Below is a small trained network, with its code and all its weights. Each question gives an input and a class and asks what happens when units are switched off, that is, made to give their printed mean instead of their output.

import numpy as np


def w(rows, s, z=0):
    codes = np.array(rows[::2]) - 128.0
    scale = np.full(codes.shape[1], s)
    scale[-1] = z or s
    return codes * scale


def f(y):
    return y / 2 * (1 + np.tanh(0.7978845608 * (y + 0.044715 * y**3)))


def log_softmax(a):
    a = a - a.max(-1, keepdims=True)
    return a - np.log(np.exp(a).sum(-1, keepdims=True))


def net(x, mask):
    res = np.array(x, float).reshape(1, 8) / 4 @ E
    y = f(res @ A[0][:, :-1].T + A[0][:, -1])
    res = res + np.where(mask, y, B[0][:, -1]) @ B[0][:, :-1]
    return log_softmax(res[-1] @ U[:, :-1].T + U[:, -1])


A, B = {}, {}
E = w([
[130,128,129,131,127,130,126],'x0',
[164,156,69,188,105,135,237],'x1',
[146,35,150,186,127,28,120],'x2',
[125,126,126,125,128,126,129],'x3',
[117,119,116,106,131,116,135],'x4',
[179,204,86,131,139,51,60],'x5',
[1,166,107,179,143,118,133],'x6',
[104,174,229,89,91,81,215],'x7',
],0.0081)
A[0] = w([
[67,149,129,201,164,133,108,123],'n1',
[86,154,151,16,182,67,59,153],'n2',
[149,217,133,95,178,192,114,77],'n3',
[128,91,29,147,127,154,107,57],'n4',
[226,97,112,72,87,114,118,123],'n5',
[133,145,67,109,61,85,246,114],'n6',
[192,91,75,142,161,191,68,35],'n7',
[122,213,255,77,48,48,201,1],'n8',
[159,92,148,186,123,63,128,98],'n9',
[174,184,63,176,131,95,203,131],'n10',
[142,119,94,144,168,177,97,56],'n11',
[148,131,135,182,98,28,84,116],'n12',
[169,202,62,120,96,87,74,175],'n13',
[163,163,125,140,149,94,107,44],'n14',
[93,86,196,81,192,145,107,159],'n15',
[105,151,68,43,132,183,138,108],'n16',
[131,65,146,163,136,72,130,60],'n17',
[21,192,114,168,208,72,151,126],'n18',
[152,184,85,98,116,212,140,138],'n19',
[136,192,79,88,121,82,89,110],'n20',
[85,23,139,113,128,225,151,185],'n21',
[138,203,153,106,125,183,125,99],'n22',
[111,143,186,84,188,124,90,114],'n23',
[204,113,152,89,53,166,128,149],'n24',
[47,142,98,176,64,121,107,96],'n25',
[48,148,117,151,123,128,128,154],'n26',
[105,112,170,98,64,100,72,155],'n27',
[146,190,117,124,133,71,108,98],'n28',
[109,188,103,59,147,159,133,89],'n29',
],0.0098,0.0064)
B[0] = w([
[183,119,130,66,102,92,121,187],'n1',
[160,136,163,146,182,185,134,244],'n2',
[69,116,142,159,171,90,157,186],'n3',
[111,74,93,95,121,175,44,190],'n4',
[164,135,144,75,132,104,160,231],'n5',
[188,107,141,177,171,184,107,199],'n6',
[113,125,86,95,126,118,90,211],'n7',
[71,90,1,95,87,159,9,230],'n8',
[107,96,158,167,177,69,129,195],'n9',
[171,111,171,146,204,170,93,224],'n10',
[108,97,132,108,110,153,97,158],'n11',
[93,138,112,152,124,121,172,222],'n12',
[92,185,130,149,80,160,183,254],'n13',
[146,104,62,95,87,148,188,139],'n14',
[164,131,135,164,124,167,140,208],'n15',
[105,69,160,129,147,91,148,182],'n16',
[69,76,126,152,155,85,189,172],'n17',
[165,142,153,66,137,118,154,231],'n18',
[115,109,166,157,152,80,106,207],'n19',
[105,152,100,132,109,150,186,190],'n20',
[119,197,79,160,76,139,206,242],'n21',
[97,51,151,146,171,62,130,170],'n22',
[154,117,145,124,159,170,110,177],'n23',
[175,144,155,70,93,70,166,214],'n24',
[196,123,135,80,147,82,136,175],'n25',
[174,143,143,79,113,110,135,188],'n26',
[118,129,180,152,173,165,116,191],'n27',
[108,132,70,147,105,166,204,172],'n28',
[86,99,157,138,140,86,156,170],'n29',
],0.01,0.0077)
U = w([
[42,52,171,184,154,24,151,101],'0',
[101,87,28,74,90,168,15,125],'1',
[234,174,167,2,98,65,142,84],'2',
[141,167,159,164,101,139,113,251],'3',
[200,135,175,202,181,239,100,86],'4',
[87,203,95,182,45,172,213,95],'5',
],0.0096,0.018)

Each question gives the input, the list of numbers given to net, and the class t.
The units are the neurons (one row each of A and B). Each row of codes is followed by its name. A weight is (code - 128) times the scale printed after its matrix; where a second scale follows, it is the last column's (A, B and U).
mask holds one flag per neuron, in row order. A switched-off neuron (its flag False) gives its mean, the last column of its row in B, instead of its output. The means were averaged over made-up inputs and are rounded, as every weight is.
A unit's drop is (log p(t) with every unit on - log p(t) with that unit switched off) / (log p(t) with every unit on - log p(t) with every unit switched off).
The circuit of an input: a set's keep is (log p(t) with only the set's units on - log p(t) with every unit switched off) / (log p(t) with every unit on - log p(t) with every unit switched off). Starting from the 12 units with the biggest drops (on a tie, the unit counted first), units are removed one at a time, each time the one whose removal leaves the highest keep (on an exact tie, the one counted first), for as long as the keep stays at least 0.8.
units of the circuit, in order: the units of the circuit, biggest drop first
most important unit: the unit with the biggest drop
top k neurons: the k neurons with the biggest drops, biggest first
drop when u is switched off: that unit's drop, to one decimal
input [-6,-6,-2,-6,5,5,-3,8], class 1: units of the circuit, in order => [n8]
input [-8,1,3,-3,-2,-3,7,5], class 2: units of the circuit, in order => [n18 n26]
input [-6,5,2,-2,-7,-5,-5,-7], class 1: top 2 neurons => [n4 n7]
input [-5,4,3,8,1,8,-6,1], class 5: top 2 neurons => [n13 n28]
input [-7,4,6,5,3,6,-5,-3], class 0: top 3 neurons => [n9 n21 n17]
input [-6,-8,6,2,2,-6,3,1], class 4: units of the circuit, in order => [n15 n2]
input [7,7,3,-1,-4,5,-5,-7], class 1: top 3 neurons => [n4 n7 n2]
input [6,6,4,-5,-7,5,7,-2], class 2: units of the circuit, in order => [n18 n1]
input [1,1,0,8,-3,-4,-1,0], class 5: top 2 neurons => [n21 n10]
input [8,-7,3,6,-3,1,-5,-1], class 4: units of the circuit, in order => [n2 n27]
input [0,-4,-4,2,-3,-6,6,3], class 2: units of the circuit, in order => [n26 n18]
input [-7,-2,5,0,-3,-7,6,-6], class 5: top 3 neurons => [n21 n8 n10]
input [6,3,6,-3,-6,-1,-5,-2], class 0: top 2 neurons => [n9 n17]
input [8,-3,5,6,-2,-2,5,-8], class 1: units of the circuit, in order => [n4]
input [7,6,4,2,5,6,-4,5], class 4: top 3 neurons => [n10 n6 n21]
input [4,-1,-5,-2,1,4,5,5], class 0: top 2 neurons => [n22 n29]
input [4,4,-8,0,-3,-4,4,-8], class 0: top 2 neurons => [n19 n16]
input [-4,5,-2,-3,-6,7,-5,0], class 5: top 3 neurons => [n13 n28 n20]
input [5,-6,6,0,4,3,-4,-4], class 0: drop when n17 is switched off => 1.4
input [-3,7,-1,7,3,-4,-5,0], class 4: most important unit => n6
input [3,-7,-7,-1,-5,-8,8,4], class 2: drop when n25 is switched off => 0.3
input [-1,0,5,3,-2,7,7,4], class 2: drop when n3 is switched off => 0.1
